Rows lie near named flat spaces through zero. A row that begins with a name and a colon came from that space; any other row is followed by the name of its block's space that it lies nearest.
j529_j70: -32; 8; 1; 24; 46; -59; 38; -23; 12; -16; 15; -7; 24; 7; -28; 36; 51; -15; -2; 6; -38; -21; -13; 27; 14; 36; -50; 25; -48; -6; 36; -23
j529_j70: -19; -7; 2; 28; -12; -11; 30; 5; 20; -14; -5; -30; -22; -15; -12; -12; -22; 42; -29; 9; -24; 1; 28; 6; -6; 21; -24; -14; -17; 16; -3; 2
j818_j717: 35; -7; 27; 37; -50; 48; 63; 17; -13; 8; -29; 37; -60; -6; 61; -60; -63; 92; 8; 18; 37; -17; 45; 0; 45; -5; 61; -49; -43; 32; -10; 21
j751_j545: 11; -10; 5; 21; -36; 21; 14; -14; -6; 18; -3; 11; -29; -12; 20; -28; -42; 35; -28; -6; 19; 13; 32; -2; -3; -5; 19; -22; -3; 12; -29; 29
j529_j70: -8; -21; -2; 13; -24; 4; -20; 25; -3; -13; -15; -1; -21; -9; 37; -31; -27; 26; 32; 12; 18; 16; 4; -32; 17; -28; 13; -8; 17; 9; -19; -1
j818_j717: 9; -16; 13; 23; 6; -3; 53; 13; 10; 23; -4; -4; -12; 4; 8; -2; -19; 35; -27; 7; -1; -16; 40; 16; 15; 29; 13; 11; -38; -12; -4; 2
j818_j717: -19; 4; -5; -12; 9; 5; 24; 11; 48; 8; -13; -23; -23; -17; -2; -13; -31; 38; -31; 4; -47; -7; 23; 20; -15; 31; -9; -14; -18; 16; 4; 22
j874_j354: 5; 26; -21; -23; 20; 11; 30; -14; 21; -47; 9; 25; -8; -47; -48; -34; 17; 33; -48; -42; -57; -24; 19; 37; -24; 43; 27; -55; -40; 55; 41; 14
j201_j257: 10; 14; -18; -17; 30; 2; -17; -9; 13; -19; 16; 12; 13; -11; -17; -7; 32; -19; 6; -25; -22; -7; -4; 12; -19; 6; 12; 3; 7; 23; 28; -9
j818_j717: -9; 10; -37; -5; -3; 25; -7; -14; 17; -14; 10; 8; 17; 15; 5; -22; 14; -9; 29; -25; 12; -5; 1; 17; 7; -24; -3; -6; 26; 25; -2; -29
j874_j354: 13; -25; -22; 29; -39; 40; -10; -10; -11; -17; 8; 37; -23; -14; 33; -75; -32; 44; 0; -32; 36; 16; 43; -9; 8; -35; 55; -32; 13; 38; -30; 9
j535_j729: -42; 10; -25; -14; 30; -36; -24; -24; 7; -44; 13; -10; 27; -11; -48; 15; 44; -30; -4; -18; -41; 4; -33; 9; -16; 10; -41; -6; -2; 11; 24; -8
j751_j545: 50; -3; 1; -7; -38; 75; 38; 28; 16; 41; -26; 26; -46; -3; 61; -56; -68; 63; 5; -5; 39; -12; 54; 6; 21; -8; 73; -28; 1; 23; -25; 19
j535_j729: -15; -9; -21; 12; 20; 6; 42; -23; 6; -31; -5; 12; -7; -6; -26; -30; 2; 42; -26; -32; -19; -14; 26; 35; 14; 31; 18; -33; -53; 27; 21; 14
j874_j354: -21; -17; -22; -9; 0; -3; -37; 2; 3; 1; 6; -8; 19; 9; 3; -2; 1; -23; 11; -10; 10; 18; -7; -12; -3; -24; -7; 16; 33; -15; -24; -8
j751_j545: -18; 4; 5; 5; -10; 7; 2; 21; 13; -28; 3; -43; 4; 11; -39; 2; -4; 15; -28; 19; -31; -9; 4; 8; -24; 3; -26; -11; 9; 2; 8; -19
j529_j70: 16; -15; 8; -11; 39; -16; -11; -12; -28; 13; -21; 7; -1; 5; 2; 26; 13; -23; 27; -9; 22; 11; -19; -11; 18; 18; 18; 21; -22; -23; 19; 27
j818_j717: -11; 0; -26; -36; 17; 3; -7; 13; 18; -1; 5; 22; 22; -8; 3; -11; 12; -11; 3; -21; -13; -11; -4; 8; 6; -3; 19; 0; 4; -4; -5; -9
j201_j257: 0; -12; 11; -7; 4; -12; 18; 37; 6; -13; -28; -5; -31; -34; 11; -15; -23; 42; 2; 13; -18; -3; 7; -17; 15; 24; 19; -18; -29; 7; 9; 17
j751_j545: -16; 17; 10; -53; 8; 19; -16; 35; 24; 7; -39; -51; -9; 14; -16; 27; -24; -2; 7; 32; -31; -4; -32; -1; -15; 12; -23; -9; 14; -17; 14; 18
j535_j729: 0; 11; -8; -6; 29; -24; 25; 2; 14; -14; -7; -25; 3; -13; -32; 23; 24; -5; 2; -7; -21; -10; -1; 11; 0; 37; -25; 7; -15; 8; 27; -15
j529_j70: 6; 16; 15; 8; -13; -11; 27; 19; 17; 11; 18; -34; 11; 1; -27; 30; 5; -6; -37; 22; -20; -15; 14; 10; -24; 16; -36; 17; 11; -13; -6; -31
j751_j545: 25; -20; 10; 18; 10; 23; -16; -18; -10; 21; 23; 34; -2; 13; 16; -27; -11; 6; -30; -16; 7; 4; 30; 10; -18; -8; 55; 14; -9; -4; -3; 27
j874_j354: 8; -45; 8; 32; -23; -28; -46; 9; -26; 10; 19; 21; -9; -31; 38; -22; -17; -3; -4; -3; 30; 41; 19; -53; -6; -31; 27; 25; 28; -15; -47; 11
j201_j257: -44; -30; 17; 2; -5; -56; -23; 18; -28; 42; 0; -64; 53; 51; -23; 94; 12; -72; -2; 42; 31; 23; -39; -29; 9; -16; -81; 71; 36; -106; -52; -29
j201_j257: -14; -9; -11; 9; -12; -1; -21; -6; -9; -23; 5; -22; 7; 2; -25; -2; 3; -6; -8; -7; 4; 16; -1; -8; -14; -12; -18; -6; 22; 3; -9; -8
j529_j70: 10; -14; 1; 3; -16; 16; -2; 2; -18; -13; 1; 33; -12; -18; 7; -37; -16; 28; -19; -15; 7; 2; 16; -6; 4; -7; 47; -28; -14; 11; -9; 19
j201_j257: 19; -15; 12; 32; 66; -27; -3; 13; -11; -12; 13; -9; 33; 50; 2; 30; 63; -36; 63; 13; 14; -20; -12; 2; 26; 1; 3; 73; -12; -23; 51; -54
j535_j729: -13; -15; -8; 38; -57; 33; 3; -6; 2; 7; 5; -17; -10; 24; 20; -31; -42; 29; -10; 7; 33; 15; 31; -1; 0; -38; -12; -12; 32; 7; -47; -11
j751_j545: 25; 39; -47; -41; 1; 75; 6; -12; 36; -28; -3; 70; -17; -20; 36; -84; 0; 35; 41; -50; -7; -29; 11; 35; 12; -17; 70; -62; -1; 86; 30; 1
j818_j717: 10; -37; 3; 23; 10; -4; -34; 15; -9; -18; -3; -3; -21; -14; 17; -32; -13; 21; 12; -5; 6; 23; 19; -29; -5; -9; 36; 11; 5; 9; 2; 13
j874_j354: -5; 17; -13; -22; 45; -21; 53; 19; 17; -35; -37; -24; -5; -15; -30; 20; 29; 16; 37; -4; -23; -29; -14; 17; 35; 53; -18; -14; -45; 19; 54; -19
j529_j70: -11; -25; -15; 38; 11; 9; 10; 18; 32; -15; 2; -39; -7; 23; 6; -26; -11; 33; 12; 3; -6; -2; 39; 10; 2; -2; -6; 22; 7; 15; 5; -29
j201_j257: -29; 16; 0; 1; 27; -28; 33; 1; -1; -30; -17; -30; 20; 26; -33; 41; 39; -12; 33; 19; -12; -23; -36; 16; 30; 21; -53; 3; -29; -9; 38; -33
j529_j70: -31; 15; -26; -14; -20; 28; 7; -17; 18; -30; 14; 17; 10; -4; -25; -36; -5; 22; -40; -22; -31; -13; 6; 31; -15; -8; 1; -49; -4; 28; -6; 2
j529_j70: 46; -38; 21; 31; -38; 20; -29; 13; -37; 32; -21; -7; -40; -3; 51; -16; -50; 14; 28; 8; 75; 42; 25; -52; 8; -29; 37; 17; 36; -11; -39; 23
j751_j545: -29; -7; -12; -2; -5; -25; -9; 17; 6; -13; 28; -7; 40; 3; -22; 12; 24; -23; -20; 2; -16; -6; -4; -2; -7; -14; -25; 17; 19; -24; -22; -39
j529_j70: 31; -24; 14; 32; -7; 18; 29; 4; 5; -1; -20; 1; -63; -37; 18; -50; -53; 77; -31; -9; -4; 10; 60; -4; -6; 32; 51; -26; -37; 37; 6; 48
j751_j545: 10; 8; -8; -12; 3; -5; 4; 25; 18; -7; 12; -3; 9; -18; -7; -2; 14; -5; -2; -4; -14; -11; 9; -2; -9; 4; 2; 8; 15; 7; 1; -29
j535_j729: -14; -7; 19; 6; 0; -47; 7; 28; 11; 21; 2; -48; 8; -8; -13; 48; 0; -17; -18; 33; -16; 7; -2; -18; -11; 18; -51; 38; 11; -39; -18; -16
j751_j545: -22; 8; -24; 12; -5; 1; -2; -22; 4; -35; 26; 25; 21; 2; -10; -25; 26; -2; -1; -20; -11; -9; -2; 17; 1; -19; -7; -17; 1; 26; 3; -24
j818_j717: -24; -2; -44; -15; 31; -10; -7; -12; 17; -44; 10; 13; 19; -20; -28; -24; 33; -3; 2; -43; -27; -4; 1; 16; 0; 10; 6; -14; -8; 29; 18; -12
j818_j717: -22; -21; -15; -8; 30; 16; -11; -3; 24; -4; 0; 33; -6; 3; 24; -47; -16; 31; -10; -17; -31; -6; 16; 19; 4; 1; 48; -8; -31; 11; 9; 32
j818_j717: 4; 3; -14; 14; 18; -2; -2; -8; 38; -23; -9; -20; -42; -39; 4; -34; -13; 37; 7; -14; -34; 13; 26; 1; -21; 25; -2; -12; -4; 59; 28; 18
j874_j354: 6; -31; 1; 36; 32; -43; 14; 43; -3; -42; -43; -44; -33; -19; 19; 0; 10; 30; 89; 17; 20; 10; 2; -42; 50; 21; -9; 23; -16; 17; 35; -30
j874_j354: 9; 9; 34; -7; -25; -9; -15; 25; 1; 26; -10; -36; -18; -10; 4; 31; -27; -7; -14; 41; -7; 14; -11; -27; -26; 1; -28; 10; 25; -20; -15; 12
j535_j729: -24; 12; -47; -51; 3; 56; -30; -25; 9; -7; -5; 56; 20; 23; 23; -45; 0; -8; 31; -40; 9; -9; -25; 27; 20; -39; 41; -39; 9; 19; -4; 16
j535_j729: 5; -12; -14; -25; 22; -9; -28; 13; 2; 1; -20; -8; -5; -17; 8; 4; 1; -14; 33; -13; 8; 17; -11; -22; 5; 4; 11; 12; 15; -3; 3; 10
j874_j354: -47; 33; -54; -33; -35; 45; -5; -36; 27; 3; 20; -5; 49; 44; -25; 0; 7; -34; -11; -25; 6; -9; -17; 44; -9; -41; -49; -26; 51; 4; -36; -33
j201_j257: -17; 23; -3; -17; 8; -17; 20; -6; 29; 3; 1; -15; -2; -21; -23; 17; 3; 0; -29; 2; -42; -8; -4; 17; -18; 30; -34; -10; -11; 8; 9; 7
j535_j729: 7; 0; 4; 1; 6; -25; 0; 12; 5; 3; -6; -28; -7; -18; -7; 21; 4; -9; 7; 7; -2; 10; 0; -16; -6; 15; -22; 17; 11; -3; 2; -8
j751_j545: -14; -43; -44; 30; 6; 6; -23; -18; -22; -41; 4; 36; 9; 6; 25; -56; 13; 12; 50; -45; 46; 17; 14; -12; 41; -37; 40; -4; 3; 22; -11; -15
j818_j717: -11; 20; -17; 19; -33; 18; -6; 12; 53; -16; 7; -41; -24; -12; 16; -31; -23; 27; 14; 14; -22; 7; 21; -1; -26; -19; -40; -10; 49; 52; -7; -29
j535_j729: 2; -22; 29; 24; -12; 3; 20; 25; -5; 17; -8; 1; -16; 13; 28; -10; -31; 35; -12; 30; 5; -7; 20; -6; 15; -2; 19; 7; -22; -20; -13; 8
j818_j717: 9; 27; 9; -17; -15; 2; 21; 13; 18; 4; -7; 21; -23; -35; 21; -12; -13; 21; 0; 11; -20; -13; -2; -1; 2; 10; 5; -27; -11; 24; 4; 8
j201_j257: -23; -10; -8; -10; 14; -25; -31; 17; -2; -11; -5; -48; 26; 17; -27; 38; 21; -39; 21; 10; 2; 13; -27; -17; -5; -6; -42; 30; 32; -29; -2; -27
j751_j545: 1; 9; -2; -27; 13; 9; 4; 25; 8; -11; -19; -14; 2; 5; -9; 8; 5; 1; 20; 7; -8; -14; -14; 3; 8; 8; 1; -6; -1; -2; 18; -10
j201_j257: 43; 22; -15; -33; 16; 52; -5; -1; 7; -21; 11; 86; -10; -25; 28; -68; 11; 22; 14; -39; -12; -29; 10; 20; 2; -9; 97; -40; -20; 54; 36; 14
j201_j257: 21; -62; 51; 65; -33; -10; 11; 24; -47; 17; 26; 44; -15; -5; 34; -36; -38; 50; -66; 21; 22; 6; 55; -27; 7; -14; 72; 12; -38; -38; -43; 22
j874_j354: -4; -2; 7; -1; -7; -7; -29; 3; -19; -10; 15; 37; 12; -2; 18; -11; 13; -14; 11; 5; 3; 1; -21; -16; 5; -29; 18; -1; 5; -6; -5; -3
j529_j70: 36; -14; 30; 28; 24; -13; 22; 34; -23; -8; -27; -48; -11; 23; -9; 34; 14; 4; 44; 29; 29; -7; 2; -17; 23; 22; -4; 36; -12; -17; 36; -29
j874_j354: -36; 1; -14; -30; 2; -36; -4; 11; -2; 0; -5; -24; 33; -3; -29; 44; 20; -38; 0; 3; -3; 4; -32; -9; 9; 4; -48; 10; 14; -37; -21; -20
j874_j354: -15; 7; 5; -2; -37; 1; -11; -1; -4; 13; 7; -20; 9; 7; -9; 18; -13; -15; -21; 16; 6; 11; -9; -8; -16; -19; -35; -3; 31; -18; -33; -5
j751_j545: 1; 33; 13; -31; 43; 14; 16; -2; -7; -35; -27; -8; 6; 28; -41; 25; 34; -4; 25; 11; -29; -35; -45; 30; 10; 28; -3; -23; -43; 8; 74; 3
j535_j729: -19; -8; -20; -26; 20; 10; -6; -21; 0; -14; 0; 42; 3; -15; -9; -31; -1; 14; -28; -35; -24; -3; 0; 19; 0; 10; 40; -32; -34; 10; 6; 40
j201_j257: 28; -18; 38; 73; -19; -11; 13; -24; -2; 37; 25; -4; -34; -4; 27; -8; -31; 26; -43; 18; 6; 19; 51; -6; -27; 7; 0; 29; -8; 5; -15; 24
j529_j70: -34; -19; -15; 19; -27; -3; -9; 0; 15; 3; 4; -31; -1; 5; 2; -10; -27; 11; -17; 3; 3; 21; 18; -7; -8; -16; -31; 3; 27; -5; -40; -5
j874_j354: -31; 20; -22; -33; 13; 10; -16; 0; 15; -37; 2; -10; 25; 11; -37; 1; 24; -14; 2; -7; -33; -14; -29; 19; -11; -5; -19; -21; 8; 10; 21; -15
j818_j717: -26; 3; 12; -5; 16; -53; 43; 21; 21; 20; 23; -33; 38; -1; -46; 59; 23; -21; -64; 20; -44; -23; 6; 20; -14; 41; -53; 34; -19; -50; -11; -29
j201_j257: -31; -11; 0; -52; -28; -20; -77; 34; -26; -21; -5; -25; 20; -29; -38; 22; -6; -37; -26; 9; -12; 34; -45; -50; -35; -24; -17; -14; 52; -39; -38; 13
j201_j257: -2; -13; -8; -5; 39; -13; 9; 16; 15; 24; 13; -3; 37; 32; 5; 23; 27; -29; 14; -1; 4; -18; 5; 14; 16; 4; 2; 53; -2; -36; 1; -33
j874_j354: 12; -26; -16; 5; 8; 26; -17; -12; -9; -5; 9; 46; -4; -3; 21; -51; -9; 19; -6; -35; 14; 5; 26; 4; 5; -15; 67; -9; -10; 14; -5; 22
j535_j729: 24; -14; 9; 20; 5; -2; -16; -5; -35; 10; 14; -24; 30; 41; -23; 38; 26; -44; 8; 1; 44; 8; -3; -8; -5; -14; -9; 44; 27; -37; -4; -29
j535_j729: 35; -21; 44; 35; 17; -45; 51; 3; -34; 32; 15; -13; 9; -2; -36; 54; 15; -8; -63; 11; 7; -8; 31; 2; -5; 51; 0; 43; -44; -52; 0; 0
j751_j545: -14; -25; -27; -8; 19; -8; -34; 29; 13; 4; 8; 0; 32; 21; 30; -5; 18; -29; 53; -5; 21; 4; -6; -17; 23; -34; 8; 45; 36; -22; -18; -42
j529_j70: 12; 24; 2; -9; -41; 31; 8; -20; 9; 23; 3; -12; -17; -11; -14; -1; -33; 7; -47; -4; -1; 9; 15; 12; -36; 3; -15; -28; 22; 14; -23; 23
j818_j717: 9; 17; -10; -20; 24; -24; -44; -16; -3; -14; 12; 12; 9; -27; -6; 12; 38; -45; 29; -16; -10; 14; -32; -17; -19; -3; -8; 11; 22; 17; 22; -1
j535_j729: 46; -39; 33; 64; -15; 6; 26; 20; -34; 11; -21; -6; -42; 9; 43; -18; -32; 46; 29; 20; 59; 11; 41; -30; 34; -2; 39; 19; -18; -2; -4; 1
-37; 34; -29; -44; -29; 14; -74; -29; 12; -2; 35; 9; 42; 7; -16; 6; 17; -65; -10; -12; -17; 17; -47; 1; -47; -54; -41; -12; 74; 2; -30; -8
j535_j729
-10; -19; 10; 12; 11; -35; -31; 15; -13; -3; 30; 2; 31; 7; -6; 17; 27; -33; -9; 11; -7; 5; -9; -18; -11; -16; -5; 40; 14; -34; -10; -23
j818_j717
-12; -11; -1; 8; 26; -17; 33; 8; -5; -6; 11; 13; 31; 24; -12; 12; 29; -3; -5; 0; -4; -28; 3; 21; 28; 11; 5; 18; -35; -26; 10; -28
j201_j257
14; -43; 0; 19; 14; -20; -50; 14; -42; -18; -1; -11; 10; 5; 0; 5; 17; -25; 36; -8; 43; 30; -6; -44; 8; -22; 21; 36; 25; -24; -6; -11
j201_j257
34; -24; -2; -17; 43; 15; -37; 5; -23; 14; -17; 23; 2; 19; 30; -4; 10; -23; 56; -18; 39; 9; -10; -16; 21; -10; 60; 32; 2; -16; 18; 16
j529_j70
16; 5; 0; -10; -24; 29; -14; 4; -20; -14; 4; 41; -3; -8; 15; -32; -5; 10; 5; -9; 16; -4; -3; -8; 5; -27; 42; -30; 6; 15; -6; 4
j529_j70
25; -2; 27; 14; 8; -25; 31; 2; -18; 16; -3; 6; -10; -15; -1; 23; 5; 3; -13; 10; 6; -5; 7; -6; 8; 29; 5; 12; -31; -14; 8; 8
j818_j717
7; 12; 24; 5; 1; -8; 7; -18; -7; 14; -5; -9; -15; -2; -10; 22; -6; -2; -20; 14; -11; 4; -8; 3; -15; 19; -16; -2; -15; -3; 12; 27
j751_j545
-13; 19; -42; -61; 60; -20; 51; 12; 55; 1; -18; 11; 8; -40; -15; 5; 23; 5; 3; -37; -48; -32; 4; 37; 21; 63; 4; -8; -43; 16; 29; 0
j201_j257
4; 4; -11; -27; 36; -4; -45; -6; -8; 5; -1; 49; 18; 12; 46; -3; 33; -42; 77; -8; 18; 0; -44; -14; 28; -30; 29; 23; 8; -4; 18; -1
j529_j70
-7; 20; -13; -12; -18; 38; 8; 2; 25; -28; -9; 9; -24; -15; 4; -47; -23; 44; -4; -6; -26; -11; 9; 16; -7; -4; 15; -52; -4; 49; 12; 10
j529_j70
-19; 9; -21; -31; -22; 40; -18; 5; 8; 11; 3; 14; 27; 36; 16; -10; -7; -17; 16; -2; 17; -9; -17; 12; 10; -42; 4; -9; 33; -12; -26; -17
j818_j717
-34; -6; -15; 22; 4; -13; 12; 27; 20; -50; 31; 20; 27; 5; 2; -35; 30; 21; 5; 6; -33; -31; 8; 12; 17; -20; 3; -2; -12; 15; 8; -56
j529_j70
-33; 2; -4; 17; -48; 23; 0; -4; -2; -23; 10; -24; 8; 23; -27; -13; -19; 18; -36; 12; -5; 1; 4; 11; -15; -26; -30; -31; 19; 2; -25; -14
j201_j257
18; -24; 4; -2; 12; 6; 0; 35; -5; 7; -13; -14; 1; 11; 8; 1; -7; 5; 15; 5; 19; -2; 13; -12; 13; 2; 27; 22; 4; -21; -2; -11
j751_j545
-21; 21; -24; -40; 13; 13; 32; 10; 45; 29; -12; -11; 17; 18; 5; 16; -2; -8; 10; 0; -14; -25; -5; 33; 16; 13; -23; 5; 0; -10; -5; -16
j201_j257
-6; 18; -38; -20; 13; 40; 8; 20; 53; -36; -18; -26; -13; 0; -3; -39; -5; 33; 35; -14; -26; -17; 13; 23; -1; 4; 2; -25; 14; 55; 31; -24
j201_j257
1; 15; 16; -2; 20; 3; 12; -25; -14; 5; 23; 35; 28; 30; -16; 15; 30; -20; -24; 1; -15; -27; -15; 32; -2; 4; 10; 4; -33; -16; 23; 1
j751_j545
30; -30; 59; 22; -6; -1; -47; 15; -32; 52; 4; 9; -17; 21; 47; 12; -33; -11; -9; 42; 21; 23; -1; -38; -17; -23; 36; 45; 10; -48; -18; 40
j874_j354
48; 4; 23; -13; 9; 7; 20; 5; -17; 35; -22; 38; -30; -21; 39; 0; -15; 10; 18; 0; 25; -4; 4; -11; 22; 19; 49; -1; -29; -1; 10; 34
j818_j717
28; 44; 62; 14; -10; -24; 53; 4; 0; 17; -4; -28; -28; -15; -24; 52; -1; 10; -38; 52; -36; -21; -7; 8; -24; 48; -45; -5; -34; 1; 34; 8
j874_j354
49; -18; 37; -24; 31; -16; -2; 19; -34; 56; -11; 49; -5; -11; 40; 24; -2; -20; 7; 6; 26; -2; -7; -24; 22; 17; 67; 36; -32; -49; 0; 38
j818_j717
-8; -27; 0; 27; -18; -11; -3; 15; -6; -5; 18; 6; 6; -4; 11; -19; -7; 13; -16; 2; 7; 6; 23; -14; 3; -17; 10; 10; 6; -11; -28; -15
j529_j70
